Below are the code and all the weights of a small trained network. Each question names an input and a target symbol and asks about switching units off, where a switched-off unit gives its printed mean instead of its output.

import numpy as np


def w(rows, s, z=0):
    codes = np.array(rows[::2]) - 128.0
    scale = np.full(codes.shape[1], s)
    scale[-1] = z or s
    return codes * scale


def norm(h):
    return h / np.sqrt((h * h).mean(-1, keepdims=True) + 1e-5)


def softmax(a):
    e = np.exp(a - a.max(-1, keepdims=True))
    return e / e.sum(-1, keepdims=True)


def log_softmax(a):
    a = a - a.max(-1, keepdims=True)
    return a - np.log(np.exp(a).sum(-1, keepdims=True))


def net(x, mask):
    ids = ['αβγδεζηθλμξπτφψω'.index(c) for c in x.split()]
    T = len(ids)
    res = E[ids] + P[:T]
    u = 0
    for l in range(3):
        r = norm(res)
        for j in range(2):
            rows = slice(2 * j, 2 * j + 2)
            q, k, v = (r @ M[l][rows].T for M in (Q, K, V))
            z = softmax(np.where(np.tri(T) > 0, q @ k.T / 2**0.5, -1e9)) @ v
            o = O[l][rows]
            res = res + np.where(mask[u + j], z, o[:, -1]) @ o[:, :-1]
        u += 2
    return log_softmax(norm(res)[-1] @ U[:, :-1].T + U[:, -1])


Q, K, V, O = {}, {}, {}, {}
E = w([
[130,112,158],'α',
[85,128,98],'β',
[153,109,136],'γ',
[101,133,137],'δ',
[135,135,127],'ε',
[89,130,124],'ζ',
[151,93,130],'η',
[151,97,64],'θ',
[155,125,134],'λ',
[109,95,146],'μ',
[159,121,131],'ξ',
[88,106,126],'π',
[102,131,136],'τ',
[120,126,103],'φ',
[143,132,129],'ψ',
[8,170,253],'ω',
],0.0057)
P = w([
[145,148,119],'0',
[98,11,87],'1',
[105,46,102],'2',
[74,45,117],'3',
[68,30,140],'4',
[53,43,107],'5',
[39,47,118],'6',
[14,35,91],'7',
[26,19,91],'8',
[24,3,83],'9',
],0.0032)
Q[0] = w([
[53,162,117],'L0H1',
[75,200,39],'L0H1',
[246,186,94],'L0H2',
[95,3,79],'L0H2',
],0.0067)
K[0] = w([
[154,178,90],'L0H1',
[186,130,107],'L0H1',
[159,86,70],'L0H2',
[127,251,128],'L0H2',
],0.011)
V[0] = w([
[241,187,99],'L0H1',
[98,55,148],'L0H1',
[166,73,7],'L0H2',
[111,3,193],'L0H2',
],0.0045)
O[0] = w([
[167,94,226,1],'L0H1',
[110,156,97,220],'L0H1',
[104,252,134,42],'L0H2',
[221,101,2,198],'L0H2',
],0.0058,0.0039)
Q[1] = w([
[253,128,201],'L1H1',
[190,102,65],'L1H1',
[90,109,74],'L1H2',
[148,96,220],'L1H2',
],0.0059)
K[1] = w([
[95,2,39],'L1H1',
[15,122,155],'L1H1',
[212,82,215],'L1H2',
[138,244,80],'L1H2',
],0.0065)
V[1] = w([
[2,67,62],'L1H1',
[186,111,96],'L1H1',
[69,180,105],'L1H2',
[107,172,87],'L1H2',
],0.0082)
O[1] = w([
[196,49,254,254],'L1H1',
[195,73,60,132],'L1H1',
[183,234,182,115],'L1H2',
[203,182,156,119],'L1H2',
],0.0053,0.0069)
Q[2] = w([
[153,69,63],'L2H1',
[127,221,170],'L2H1',
[19,248,137],'L2H2',
[79,181,90],'L2H2',
],0.011)
K[2] = w([
[115,210,172],'L2H1',
[170,42,8],'L2H1',
[192,56,2],'L2H2',
[208,109,67],'L2H2',
],0.0097)
V[2] = w([
[178,48,200],'L2H1',
[194,141,240],'L2H1',
[212,161,73],'L2H2',
[2,103,143],'L2H2',
],0.0084)
O[2] = w([
[254,97,129,252],'L2H1',
[183,124,199,123],'L2H1',
[108,223,93,14],'L2H2',
[114,71,135,233],'L2H2',
],0.0091,0.004)
U = w([
[163,34,32,195],'α',
[152,160,199,64],'β',
[107,168,78,119],'γ',
[76,65,201,8],'δ',
[146,128,181,71],'ε',
[183,186,57,116],'ζ',
[235,224,141,207],'η',
[61,182,255,178],'θ',
[84,126,90,120],'λ',
[95,226,126,215],'μ',
[43,86,110,51],'ξ',
[143,95,164,138],'π',
[147,92,157,2],'τ',
[73,72,179,89],'φ',
[73,120,114,103],'ψ',
[153,80,172,142],'ω',
],0.014,0.0049)

Each question gives the input, a string of symbols that net reads in full, and the target symbol t.
The units are the heads (2 rows each of Q, K, V and O). Each row of codes is followed by its name. A weight is (code - 128) times the scale printed after its matrix; where a second scale follows, it is the last column's (O and U).
mask holds one flag per head, layer by layer. A switched-off head (its flag False) gives its mean, the last column of its rows in O, instead of its output. The means were averaged over made-up inputs and are rounded, as every weight is.
A unit's drop is (log p(t) with every unit on - log p(t) with that unit switched off) / (log p(t) with every unit on - log p(t) with every unit switched off).
The circuit of an input: a set's keep is (log p(t) with only the set's units on - log p(t) with every unit switched off) / (log p(t) with every unit on - log p(t) with every unit switched off). Starting from all 6 units, units are removed one at a time, each time the one whose removal leaves the highest keep (on an exact tie, the one counted first), for as long as the keep stays at least 0.8.
circuit, biggest first: the units of the circuit, biggest drop first
most important unit: the unit with the biggest drop
which heads matter: for each layer, one digit per head in row order, 1 if its drop is at least 0.15 and else 0, layers parted by /
drop when u is switched off: that unit's drop, to one decimal
input φ θ α α ω, target θ: most important unit => L0H2
input π π α π δ δ φ α τ, target η: circuit, biggest first => [L1H2; L2H2; L0H2]
input φ α α α η μ δ γ π η, target θ: which heads matter => 11 / 11 / 10
input π α α, target η: circuit, biggest first => [L2H2; L1H2; L0H2]
input μ ξ ε α μ γ θ, target ζ: circuit, biggest first => [L2H2; L0H2]
input μ φ φ δ μ, target ζ: circuit, biggest first => [L2H2; L0H2; L1H2]
input φ α θ, target θ: circuit, biggest first => [L0H2; L1H1; L2H1]
input π δ β φ, target η: circuit, biggest first => [L1H2; L2H2]
input φ φ θ π, target θ: which heads matter => 01 / 11 / 00
input α θ π α γ φ ω ω, target α: circuit, biggest first => [L0H2; L2H1]
input μ π λ α, target ζ: which heads matter => 01 / 00 / 01
input π φ ε φ θ λ ζ, target η: circuit, biggest first => [L1H2; L2H2; L0H2]
input φ ψ α, target θ: circuit, biggest first => [L0H2; L1H1]
input π τ η θ φ φ π π π η, target η: most important unit => L1H2
input π ψ π ξ λ, target η: circuit, biggest first => [L2H2; L1H2; L0H2]
input θ δ ψ α β α α α, target μ: which heads matter => 11 / 11 / 11
input π α π π α ε, target η: drop when L1H2 is switched off => 0.4
input π π λ τ α ψ φ μ ψ, target η: drop when L0H2 is switched off => 0.2
input θ φ α μ α ψ, target μ: drop when L1H1 is switched off => 0.5
input μ μ π, target ζ: drop when L2H2 is switched off => 0.7
input θ ε γ π, target μ: most important unit => L0H2
